In the rows, 128 means zero.
Here are made-up nodes, facts about them, and rows of numbers that follow some of those facts. Name the node behind each unnamed row.

Some facts about the nodes:
nezan -Ξ-> 458; druka -Ξ-> 393; klusta -Ξ-> 393; brufe -Ξ-> 458; brener -Ξ-> 532; mige -Ξ-> 574
trapas -Ξ-> 393; bragisi -Ξ-> 393; miden -Ξ-> 574; pasur -Ξ-> 574; pafes -Ξ-> 458; kleles -Ξ-> 458
tretanir -Ξ-> 393; dimus -Ξ-> 399; graki -Ξ-> 393; visten -Ξ-> 393; febovir -Ξ-> 458; plubir -Ξ-> 393
sibun -Ξ-> 393; skuplamis -Ξ-> 399; lastukas -Ξ-> 393; tralun -Ξ-> 458; liples -Ξ-> 574; flidri -Ξ-> 393
damam -Ξ-> 458; fupler -Ξ-> 399; teles -Ξ-> 532; stetin -Ξ-> 458; stinoster -Ξ-> 458; flobo -Ξ-> 532
gugrus -Ξ-> 458; briklogel -Ξ-> 458; dradur -Ξ-> 393; lostaplol -Ξ-> 574; grager -Ξ-> 574; flazir -Ξ-> 399
luvo -Ξ-> 458; breflo -Ξ-> 399; skagrom -Ξ-> 574; braflin -Ξ-> 393; vidril -Ξ-> 574; plikla -Ξ-> 393
gabrek -Ξ-> 458; votaplur -Ξ-> 532; rovol -Ξ-> 393; lizis -Ξ-> 393; bragebek -Ξ-> 393; trune -Ξ-> 393
pipul -Ξ-> 458; tozok -Ξ-> 532; kobradror -Ξ-> 393; drigan -Ξ-> 393; flitol -Ξ-> 574; drabem -Ξ-> 399
netim -Ξ-> 393; trapa -Ξ-> 393; taflak -Ξ-> 532; druva -Ξ-> 532; plobres -Ξ-> 393; veskin -Ξ-> 574
peven -Ξ-> 393; gritrir -Ξ-> 574; klazu -Ξ-> 458; sadrugrom -Ξ-> 393; vusam -Ξ-> 399; gretrotrik -Ξ-> 574
pugrelem -Ξ-> 532; putruso -Ξ-> 458; tifin -Ξ-> 393; tradutin -Ξ-> 574; drozes -Ξ-> 458; litu -Ξ-> 393
flapemes -Ξ-> 574; skotum -Ξ-> 458; stekol -Ξ-> 393; grelim -Ξ-> 399; vefla -Ξ-> 399; plostan -Ξ-> 574
fenim -Ξ-> 574; staklu -Ξ-> 393; gugrinuk -Ξ-> 458; zozor -Ξ-> 532; klobuk -Ξ-> 458; faflan -Ξ-> 574
nivos -Ξ-> 574; flupa -Ξ-> 458; lestuk -Ξ-> 458; nidina -Ξ-> 458; nofem -Ξ-> 458; figrepe -Ξ-> 393
stigi -Ξ-> 532; fafin -Ξ-> 532; trutil -Ξ-> 574; toriflom -Ξ-> 393; flizil -Ξ-> 393; stukle -Ξ-> 393
librastan -Ξ-> 399; kezu -Ξ-> 532; brubrom -Ξ-> 458; suzil -Ξ-> 393; plogrom -Ξ-> 393; pletubra -Ξ-> 399
lepor -Ξ-> 393; reduples -Ξ-> 393; zape -Ξ-> 393; bevin -Ξ-> 532; klistefle -Ξ-> 574; brekluk -Ξ-> 393
nugri -Ξ-> 458; flanipen -Ξ-> 393; grokul -Ξ-> 393; karum -Ξ-> 399; klago -Ξ-> 532; sizem -Ξ-> 399
noste -Ξ-> 574; plogre -Ξ-> 532; britrum -Ξ-> 393; droson -Ξ-> 532; rugak -Ξ-> 393; lafal -Ξ-> 458
nutrelel -Ξ-> 393; kluzol -Ξ-> 574; brobi -Ξ-> 458; sive -Ξ-> 393; sebron -Ξ-> 399; plemuk -Ξ-> 532
rovek -Ξ-> 532; nonomu -Ξ-> 458; deske -Ξ-> 458; stoskur -Ξ-> 458; didrefu -Ξ-> 458; ridu -Ξ-> 393
lefemel -Ξ-> 393; vaple -Ξ-> 399; skubrun -Ξ-> 532; zasik -Ξ-> 393; zefan -Ξ-> 574; sturol -Ξ-> 532
trikorel -Ξ-> 399; plibros -Ξ-> 532; kofizes -Ξ-> 393; bregron -Ξ-> 458; bigrar -Ξ-> 574; mozigru -Ξ-> 399
tebron -Ξ-> 532; nezan -Φ-> trapas; druka -Φ-> nidina; klusta -Φ-> nugri; brufe -Φ-> nidina; brufe -Φ-> druka
brener -Φ-> plikla; mige -Φ-> taflak; miden -Φ-> litu; pasur -Φ-> gugrus; kleles -Φ-> druva; tretanir -Φ-> brufe
dimus -Φ-> gretrotrik; visten -Φ-> skubrun; febovir -Φ-> grokul; plubir -Φ-> lepor; skuplamis -Φ-> lepor; lastukas -Φ-> liples
liples -Φ-> karum; damam -Φ-> fafin; damam -Φ-> nezan; damam -Φ-> tifin; damam -Φ-> sebron; fupler -Φ-> putruso
stetin -Φ-> figrepe; stinoster -Φ-> grelim; flobo -Φ-> klusta; dradur -Φ-> stetin; dradur -Φ-> sadrugrom; grager -Φ-> tifin
flazir -Φ-> gugrus; luvo -Φ-> brubrom; skagrom -Φ-> gritrir; plikla -Φ-> flizil; gabrek -Φ-> bigrar; gabrek -Φ-> skagrom
gabrek -Φ-> faflan; votaplur -Φ-> fupler; votaplur -Φ-> putruso; bragebek -Φ-> kluzol; trune -Φ-> vefla; kobradror -Φ-> grelim
flitol -Φ-> vaple; drabem -Φ-> pafes; trapa -Φ-> brobi; druva -Φ-> plikla; druva -Φ-> flizil; gritrir -Φ-> gabrek
gritrir -Φ-> faflan; gritrir -Φ-> peven; klazu -Φ-> briklogel; klazu -Φ-> kezu; sadrugrom -Φ-> figrepe; sadrugrom -Φ-> flanipen
pugrelem -Φ-> tradutin; pugrelem -Φ-> netim; tifin -Φ-> sebron; tradutin -Φ-> pafes; drozes -Φ-> trutil; litu -Φ-> pafes
grelim -Φ-> kobradror; vefla -Φ-> flapemes; fenim -Φ-> nonomu; zozor -Φ-> noste; klobuk -Φ-> gugrinuk; klobuk -Φ-> taflak
nivos -Φ-> mozigru; nidina -Φ-> brufe; figrepe -Φ-> sadrugrom; stigi -Φ-> veskin; trutil -Φ-> zasik; trutil -Φ-> drozes
trutil -Φ-> nofem; toriflom -Φ-> deske; toriflom -Φ-> gugrus; flizil -Φ-> druva; stukle -Φ-> brekluk; kezu -Φ-> skuplamis
suzil -Φ-> stukle; lepor -Φ-> briklogel; reduples -Φ-> trutil; bevin -Φ-> kezu; klistefle -Φ-> klazu; flanipen -Φ-> dradur
karum -Φ-> zape; karum -Φ-> braflin; klago -Φ-> briklogel; noste -Φ-> lizis; noste -Φ-> zozor; britrum -Φ-> trikorel
britrum -Φ-> bragisi; rugak -Φ-> pipul; kluzol -Φ-> plibros; sive -Φ-> nivos; rovek -Φ-> bigrar; rovek -Φ-> peven
rovek -Φ-> gritrir; deske -Φ-> toriflom; didrefu -Φ-> lestuk; ridu -Φ-> bragisi; ridu -Φ-> dimus; lefemel -Φ-> vaple
vaple -Φ-> teles; skubrun -Φ-> flupa; plibros -Φ-> bragebek; plibros -Φ-> vusam; bregron -Φ-> brekluk; tebron -Φ-> tradutin
klusta -Θ-> brubrom; trapas -Θ-> fafin; bragisi -Θ-> dimus; miden -Θ-> pugrelem; miden -Θ-> tebron; miden -Θ-> drabem
miden -Θ-> tradutin; pasur -Θ-> toriflom; tretanir -Θ-> druka; febovir -Θ-> flobo; sibun -Θ-> staklu; skuplamis -Θ-> bevin
tralun -Θ-> klazu; liples -Θ-> lastukas; teles -Θ-> lefemel; flobo -Θ-> klusta; gugrus -Θ-> deske; gugrus -Θ-> nutrelel
dradur -Θ-> figrepe; luvo -Θ-> flobo; skagrom -Θ-> gritrir; vidril -Θ-> plobres; flitol -Θ-> vaple; flitol -Θ-> lefemel
netim -Θ-> tebron; trapa -Θ-> plogre; druva -Θ-> kleles; veskin -Θ-> fenim; sadrugrom -Θ-> figrepe; sadrugrom -Θ-> skotum
tifin -Θ-> sebron; tradutin -Θ-> pafes; drozes -Θ-> reduples; skotum -Θ-> flanipen; skotum -Θ-> dradur; grelim -Θ-> zefan
plostan -Θ-> stekol; zozor -Θ-> lizis; nivos -Θ-> pletubra; figrepe -Θ-> stetin; stigi -Θ-> nonomu; fafin -Θ-> grager
toriflom -Θ-> flazir; stukle -Θ-> bregron; suzil -Θ-> brekluk; pletubra -Θ-> mozigru; reduples -Θ-> rovol; brekluk -Θ-> suzil
sizem -Θ-> flupa; nutrelel -Θ-> deske; kluzol -Θ-> sturol; kluzol -Θ-> bragebek; brobi -Θ-> plogre; sebron -Θ-> trapas
rovek -Θ-> gabrek; rovek -Θ-> peven; nonomu -Θ-> fenim; stoskur -Θ-> vidril; didrefu -Θ-> droson; skubrun -Θ-> visten
zefan -Θ-> grelim; sturol -Θ-> vusam; trikorel -Θ-> sibun; bregron -Θ-> stukle; bregron -Θ-> brekluk; mozigru -Θ-> rugak
mozigru -Θ-> sive; mozigru -Θ-> tozok; tebron -Θ-> tradutin

Known rows:
[174  93 127 113 145 120 119 128 136 129 135 183 124 154 146 138 151 104
 143 137 147 124 117 105 115  96  95 141 142] : trikorel
[119 134 118 132 144 140 127 126 156 127  77 153 120 128 143 149 126 166
 126 149 156 141 131 165 126 128 157  87 149] : noste
[ 60 121 117 146 142 133 114 137 130 127 119 117 119 100 116  95 133  95
 115 128 141 128 133 125 102 130 136 116 109] : damam
[129 116 136 128 131 137 129 136 135 129 140 124 138 120 133 116 123 126
 137 125 120 128 117 119 148 133 115 107 116] : plogrom
[131 136 122 131 121 140 110 126 151 126 121 114 132 147 129 114 124 142
 145 122 142 137 137 148 124 125 130 106 133] : brufe
[130 160 125 158  90 149 132  90 135 118 108 115 117 125 139 135 102 166
 172 143 126 129 126 142 140 125 118 112 139] : stetin
[126 156 134 140  98 131 175 115 108 109 162  77 148 124 115 129 109 145
 127 106  89  74 122 132 136 139 133 123 109] : rugak
[136 117 140 109 137 121 138 129 110 134 124 142 140 126 144 139 154 126
 146 139 145 134 124  92 156 123  84 144 131] : braflin
[ 75 143 106 159 145 108 132 145 116 118 111 119 115 113 122 122 121 103
 102 102 123  83 133 157 110 137 186 109 104] : klistefle
[163 145 121 194  83 130 179  96 163  99  95 109 119 151 136 148  89 169
 181 113  60  43 125 172 131 123 169 100 174] : fenim
[123 118 130 113 128 137 133 131 127 131 120 126 136 128 137 122 128 132
 126 135 127 114 128 119 149 128 110 121 134] : kofizes
[ 84 115 127 158 141 124 138 138 113 123 125 115 127 107 129  98 115  97
 108 118 103  95 132 128 132 136 144 100  99] : plubir
[121 127 126 134 129 124 118 135 128 124 128 125 127 139 127 121 134 130
 143 136 135 121 134 116 114 122 121 135 137] : lafal
[115 146 120 137 140 134 150 116 111 135 163  82 161 126 126 133  88 146
  94 106 126 129 132 141 139 143 131  86  89] : lastukas
[147 138 140 134  99 133 114 153 139 138 120 114 105 103  96 134 126 119
  93 120 106 147 136 132 111 147 185 157 118] : flobo
[161 109 123  94 141 113  89 138 154 142 178 151 120 167 148 109 151 104
 157 147 160 158 143  98 123 106  89 147 143] : brobi
[147 111 135 109 119 144 137 136 137 128 124 107 147 122 133 145 133 120
 128 125 124 119 132 118 123 134 110 105 120] : klusta

Name these rows:
No name comes twice in this set of rows, the named rows included.
[162 104 127 147 135 166 153 109 134 139 163 158 151 136 152 238 119 158
 162 165 173 160 120 114 113  90 112  47  68] | lizis
[152 104 136 164 126 134  87 146 178 135 165 163  84 128 137 191 121  84
 133 166 134 165 137 132  74 107 163 103  81] | zozor
[145 134 148 120 123 128 100 152 137 128 117 163  72 112 119 147 164  89
 123 147 124 152 121 113 129 113 154 188 139] | teles
[102 124 124 206 133 125 102 138 177  96 138 137  93 158 156 113  81  80
 137 126  97  90 139 161 104  93 141  76 111] | didrefu
[140 128 124 108 115 158 146 109 119 152 155  66 191 123 108 136 101 198
 109 105 122 153 136 135 132 166 119  80 103] | sive

The same nodes again, as new rows of numbers:
Some nodes and their rows:
[139  80 147 139 180 176 116 129  96 100 107 144  79 108 102 140 155 199
 129 150 150 135 138 136  96 150 115  97  93 124] : tretanir
[139  88 122 129 171 161 102 149 122 122 122 149 117 108 116 140 169 174
 130 134 137 127 145 134  98 129 119 130 110 116] : visten
[139  84 121 141 189 169 123 131 101 124 107 143 105 120  98 122 150 167
 125 152 135 110 127 163  94 123 112 111  96 135] : flitol
[130  67 112 119 183 154 116 135 131 112 148 138  92 126 126 115 110 151
 100 145 139 141 157 156  70 129 113 121 101 108] : flapemes
[117  64 111 131 194 163 122 140 121 109 142 146  81 140 109 120  99 141
  90 141 138 144 141 157  70 122 118 116  83 122] : teles
[121  82 118 127 199 134  91 139 132  91 132 139 104 118  97 127 192 142
  73 111 123 139 145 148 133  96  97 112 128 126] : pugrelem
[127  89 115 150 181 161 117 146 113 132 134 143 115 117  96 137 165 142
 114 120 137 125 119 146 104 113 115 114 100 142] : kezu
[125  79 123 150 195 170 123 142 104 117 112 150 104 125  93 130 148 150
 110 139 137 121 122 151  96 118 119 109  89 137] : stigi
[129  86 128 101 173 182 148 157 122  91  60 201 166 116 146 120 192 142
 104 123 170 138 147 147  77 125 100 118 134 105] : stetin
[143  84 133 150 173 163 111 127 110 110  88 121  96 124 108 116 138 142
 149 107 164 117 164 135  92  94 124 107  82 147] : febovir
[120  67 115 123 186 158 116 138 128 109 147 142  91 130 121 120 111 142
  93 136 140 146 154 151  72 126 116 122  93 110] : librastan
[132  68 109 112 174 163 107 139 130 110 143 145  84 131 130 126 115 169
 108 144 136 148 160 153  68 130 114 132  94 108] : grokul
[140  85 120 142 188 168 122 132 101 126 109 141 107 119  97 123 153 166
 126 149 136 110 126 162  96 121 111 111  97 138] : kluzol
[138  91 120 127 172 158  97 156 125 124 128 150 122 103 116 142 169 172
 134 131 135 126 144 128 100 135 125 132 114 109] : lefemel
[130  68 111 119 183 153 116 136 130 113 148 138  92 126 125 116 110 151
 101 144 139 141 156 156  70 130 113 123 101 109] : bigrar
[130  71 110 110 173 156 101 147 138 111 151 146  92 124 133 129 118 165
 111 138 137 149 164 142  71 135 119 136 102  99] : staklu
[126  91 118 130 198 153 108 154 115 130 142 158 132  92  98 135 158 161
 119 152 122 114 123 143 103 150 124 127 119 102] : grager

Rows to name:
No name comes twice in this set of rows, the named rows included.
[131  64 101  96 191 148  92 118 132  83 136 135  59 147 119 112 138 176
  73 141 118 153 169 182  95 102  85 123 105 119] | netim
[130  67 110 121 189 161 121 130 120 114 139 140  83 133 117 113 100 156
 103 154 135 135 150 167  67 129 112 119  90 115] | veskin
[108  26 109 147 146 143 137 128 141 111 168 118 115 120 130 146 153 138
  58 147 157 159 166 134  63 129 134 145  95 123] | tozok
[144  97 103 131 161 166 104 140 112 145 138 139 110 115 107 141 171 172
 138 126 130 123 126 156 102 119 108 128 101 142] | lepor
[120  75 106 119 177 157 114 130 121 123 163 137  96 126 118 122 113 139
 106 129 138 145 152 162  75 122 109 127  91 117] | briklogel
[143  77 186 168 211 182 102 150 125 122 110 141 125 157 145 127 174 176
 120 192 105 105 163 109  94  83 118 153  82  72] | flizil
[116  66 113 129 191 156 115 148 131 109 149 147  90 131 116 124 106 136
  91 132 139 147 147 145  73 126 121 119  93 112] | sturol
[130  90 117 142 179 162 114 141 111 131 129 142 117 113  99 133 165 149
 122 125 137 120 126 148 103 120 115 117 101 135] | grelim
[127  88 125 140 185 156 110 151 119 122 129 147 124 104 104 134 162 147
 120 126 139 123 134 133 103 128 124 121 108 118] | vaple
[142  85 134 160 172 151 103 150 131 109  97 122 102 120 110 125 145 129
 142  89 167 124 160 108  98  94 136 104  95 145] | flobo
[110  71 107 117 203 159 114 146 119 117 163 159  98 121 105 125 101 148
  91 155 122 138 134 160  75 148 121 128  94  97] | sebron

Now the same nodes, written a new way:
Some nodes and their rows:
[130 114 130 132 119 128 130 118 132 124 124 127 116 144 132 150 135 127
 124 165 130 118 125 133 135 137 150 131 136 141 140 132] : mige
[124 127 120 126 145 122 111 146 127 119 124 131 121  91 122 124 117 102
 137 133 127 154 128 122 118 116  95 130 135 115 101 123] : taflak
[134 121 135 131 100 127 144 118 133 114 135 130 132 137 134 151 130 123
 116 137 129 109 125 132 143 138 152 125 128 139 139 130] : brener
[135 122 137 133 108 128 140 133 134 137 129 122 140 127 128 137 138 138
 120 140 130 107 133 135 137 136 155 119 137 127 137 131] : toriflom
[132 121  93 113 145 136  94 127 121 124 132 122 104 116 107 135 156  87
 139 163 124 143 147 122 121 132 104 118 130 112 102 135] : mozigru
[139 124 145 133  96 130 147 125 135 133 131 123 144 145 132 144 145 143
 114 143 131  93 134 141 143 142 169 117 132 133 148 133] : britrum
[123 124 120 131 135 130 133 123 129 130 124 129 120 123 128 135 139 123
 127 146 127 132 126 128 128 128 126 127 129 133 122 128] : breflo
[130 124 129 129 135 125 117 151 129 137 120 123 133  97 120 120 133 121
 135 137 128 135 136 133 121 120 113 120 142 110 112 125] : braflin
[124 126 113 127 128 126 121 130 126 117 121 127 129 102 122 127 119 122
 134 115 124 158 133 121 123 118 113 126 136 119 107 121] : brobi
[133 129 130 131  97 131 142 122 132 135 129 125 140 142 127 139 128 149
 122 127 128 119 135 140 138 136 163 120 136 127 142 132] : trapa
[127 119 126 132 141 128 133 131 133 131 124 127 122 112 129 137 152 114
 125 165 129 115 126 125 128 126 119 124 131 134 118 127] : dimus
[130 124 129 129 137 124 116 152 129 139 120 123 132  95 119 120 134 117
 136 138 128 135 135 130 120 119 112 119 142 110 112 124] : zasik
[110 155  70 104 168 120  49  90 118 164 106 146  88  93 130  33 116 148
 133  97 120 168  80 133 115 120  41 154  92 130 108 118] : briklogel
[144 106 111 122  94 135 168 115 135 144 122 128 141 142 134 134 160 130
 105 102 133 149 122 140 142 126 137 113 140 139 128 116] : febovir
[123 120 121 133 146 127 130 132 132 135 124 127 122 105 126 131 147 114
 130 165 129 120 126 122 123 123 114 127 133 132 113 124] : vaple
[134  81 126 158 106 144 185 103 115  97 196 126 115 220 142 133  98 175
 131   7 124 144 129 100 160 129 182 148 149 163 148 181] : rovek
[122  75 117 156 185 137 133 145 109 111 174 122  87 167 129 100 105 141
 162  43 123 182 130  90 125 100 102 153 165 141 102 171] : bigrar

Which node is each row?
No name comes twice in this set of rows, the named rows included.
[127 118 123 132 125 129 136 122 133 127 123 127 123 122 129 145 147 123
 122 158 128 123 127 132 133 130 133 124 132 135 124 128] | karum
[140 129 119 111 136 131 105 129 123 118 149 129 118 130 118 131 152  80
 129 153 130  99 141 115 129 141 116 122 116 122 121 136] | tozok
[135  80 139 159 141 142 181 121 118 107 198 123 120 195 144 110 125 162
 133  23 126 123 130  83 149 118 150 144 145 161 134 178] | gabrek
[130 123 130 128 120 127 135 126 131 118 128 127 137 117 129 136 132 124
 123 130 127 125 130 121 132 127 129 123 130 129 121 126] | brufe
[128 114 126 131 130 126 118 127 130 123 118 126 112 125 128 147 135 115
 129 176 129 127 125 132 128 131 132 130 141 134 127 127] | trutil
[123 121 111 131 128 131 132 117 129 127 121 127 120 125 126 139 133 130
 129 138 126 144 128 132 129 126 131 128 134 130 120 128] | sizem
[135 124 105 115 139 137 107 120 124 125 139 123 110 133 115 137 164  94
 130 163 127 116 143 123 128 139 118 120 122 123 116 135] | pletubra
[127 115 117 133 103 129 131 110 131 121 121 128 115 146 128 157 124 136
 127 158 127 136 127 136 137 138 161 132 145 141 140 128] | flitol
[135 125 134 132  94 131 144 122 132 133 129 124 140 140 128 143 133 146
 120 128 128 115 134 141 139 138 165 119 137 129 144 133] | tretanir
[134 126 142 131 126 126 134 142 133 140 131 122 139 118 127 126 143 127
 125 142 131 104 132 131 129 130 135 120 134 124 131 130] | druka
[120 118 108 130 142 125 107 132 125 126 113 128 107 111 121 134 115 118
 143 152 126 162 127 129 118 120 117 135 149 125 112 122] | veskin
[120 153  90 109 123 123  82  66 123 159 123 151  93 149 142  69 115 163
 114 105 124 127  77 146 138 145 105 155  85 155 151 130] | klago
[133 122 139 130 129 125 136 133 134 122 130 128 138 110 132 131 148 115
 119 151 130 101 127 114 131 128 126 122 125 133 122 125] | deske
[123 121 107 127 132 124 112 138 126 118 114 127 127  81 117 127 118 114
 139 119 123 173 134 119 119 111  99 125 145 111  92 120] | gugrus
[129 127 127 128 122 127 132 125 129 122 128 129 135 120 129 129 130 127
 125 126 127 127 128 119 130 126 126 127 126 130 122 126] | lafal

